Below is a small trained network, with its code and all its weights. Each question gives an input and a class and asks what happens when units are switched off, that is, made to give their printed mean instead of their output.

import numpy as np


def w(rows, s, z=0):
    codes = np.array(rows[::2]) - 128.0
    scale = np.full(codes.shape[1], s)
    scale[-1] = z or s
    return codes * scale


def f(y):
    return np.maximum(y, 0)


def log_softmax(a):
    a = a - a.max(-1, keepdims=True)
    return a - np.log(np.exp(a).sum(-1, keepdims=True))


def net(x, mask):
    res = np.array(x, float).reshape(1, 4) / 4 @ E
    y = f(res @ A[0][:, :-1].T + A[0][:, -1])
    res = res + np.where(mask, y, B[0][:, -1]) @ B[0][:, :-1]
    return log_softmax(res[-1] @ U[:, :-1].T + U[:, -1])


A, B = {}, {}
E = w([
[40,128,197,219,120,83,128,76,124,176,93,80],'x0',
[72,97,144,117,113,227,24,120,187,90,105,172],'x1',
[107,73,192,43,132,77,152,156,119,165,87,252],'x2',
[160,95,126,174,17,90,109,183,246,120,90,103],'x3',
],0.013)
A[0] = w([
[149,167,96,149,134,139,111,42,182,84,199,64,69],'N1',
[161,105,71,107,154,171,142,217,103,87,113,153,186],'N2',
[118,83,180,65,121,62,163,130,136,183,84,213,63],'N3',
[106,187,145,93,217,163,115,51,63,122,168,179,30],'N4',
[192,166,76,90,113,84,180,162,109,149,131,149,88],'N5',
[85,117,111,112,116,251,46,131,158,80,97,149,21],'N6',
[207,193,84,158,103,92,188,86,107,201,118,87,42],'N7',
[167,90,153,164,62,101,119,241,172,101,94,129,2],'N8',
[184,124,119,170,101,101,117,127,197,135,118,148,47],'N9',
[43,115,159,221,153,80,140,91,122,181,90,118,147],'N10',
[136,162,72,184,108,174,140,100,137,151,128,85,117],'N11',
[204,153,33,75,120,155,140,153,160,76,187,192,156],'N12',
],0.011,0.0021)
B[0] = w([
[132,144,107,112,160,225,129,174,100,47,37,110,216],'N1',
[78,77,114,230,68,130,102,60,112,102,134,133,198],'N2',
[107,246,98,54,151,234,47,188,108,42,65,57,238],'N3',
[120,129,88,187,107,107,248,140,151,245,64,44,252],'N4',
[173,176,158,87,120,105,72,35,204,189,166,203,206],'N5',
[236,224,134,85,155,28,86,143,195,182,210,179,224],'N6',
[199,161,128,26,148,92,56,127,125,178,126,127,229],'N7',
[124,112,26,176,112,142,254,137,176,140,136,111,210],'N8',
[110,130,67,136,126,126,205,104,164,145,136,52,179],'N9',
[100,67,181,208,62,84,66,19,91,106,143,226,230],'N10',
[93,151,165,80,202,133,113,147,56,67,119,79,200],'N11',
[89,91,211,230,53,156,79,71,73,86,98,141,233],'N12',
],0.0086,0.02)
U = w([
[89,74,174,158,83,137,107,87,101,105,148,152,157],'0',
[104,146,122,89,173,208,115,174,99,80,107,114,110],'1',
[187,159,145,84,133,71,108,133,137,163,181,149,215],'2',
[112,102,93,140,119,146,251,139,120,173,125,107,2],'3',
],0.017,0.0015)

Each question gives the input, the list of numbers given to net, and the class t.
The units are the neurons (one row each of A and B). Each row of codes is followed by its name. A weight is (code - 128) times the scale printed after its matrix; where a second scale follows, it is the last column's (A, B and U).
mask holds one flag per neuron, in row order. A switched-off neuron (its flag False) gives its mean, the last column of its row in B, instead of its output. The means were averaged over made-up inputs and are rounded, as every weight is.
A unit's drop is (log p(t) with every unit on - log p(t) with that unit switched off) / (log p(t) with every unit on - log p(t) with every unit switched off).
The circuit of an input: a set's keep is (log p(t) with only the set's units on - log p(t) with every unit switched off) / (log p(t) with every unit on - log p(t) with every unit switched off). Starting from all 12 units, units are removed one at a time, each time the one whose removal leaves the highest keep (on an exact tie, the one counted first), for as long as the keep stays at least 0.8.
circuit, biggest first: the units of the circuit, biggest drop first
most important unit: the unit with the biggest drop
top k neurons: the k neurons with the biggest drops, biggest first
drop when u is switched off: that unit's drop, to one decimal
input [-3,-4,4,5], class 3: circuit, biggest first -> [N8]
input [7,1,-7,8], class 3: top 3 neurons -> [N8; N3; N9]
input [-6,-7,7,-4], class 1: top 3 neurons -> [N3; N6; N10]
input [0,-2,-4,-7], class 3: top 2 neurons -> [N4; N3]
input [-3,-4,-5,-1], class 1: top 2 neurons -> [N6; N1]
input [5,6,-2,4], class 2: top 3 neurons -> [N6; N12; N2]
input [-5,6,3,-4], class 2: top 2 neurons -> [N6; N10]
input [1,-3,-4,6], class 3: top 2 neurons -> [N3; N8]
input [-2,-2,-3,-4], class 3: top 3 neurons -> [N3; N4; N10]
input [8,-7,-6,1], class 0: top 2 neurons -> [N10; N6]
input [-4,5,-6,7], class 3: top 2 neurons -> [N8; N3]
input [-6,4,8,7], class 1: top 3 neurons -> [N3; N4; N10]
input [-2,2,8,8], class 1: top 2 neurons -> [N3; N4]
input [4,-6,-6,6], class 1: most important unit -> N1
input [7,-3,8,4], class 1: top 2 neurons -> [N3; N12]
input [-7,2,8,6], class 1: top 3 neurons -> [N3; N10; N4]
input [5,4,1,-8], class 3: drop when N4 is switched off -> 1.6
input [-6,-4,3,-3], class 0: drop when N12 is switched off -> 0.4
input [0,-5,5,-1], class 1: drop when N3 is switched off -> 2.3
input [6,7,8,3], class 1: drop when N3 is switched off -> 2.1
input [5,-8,1,-5], class 2: circuit, biggest first -> [N7]
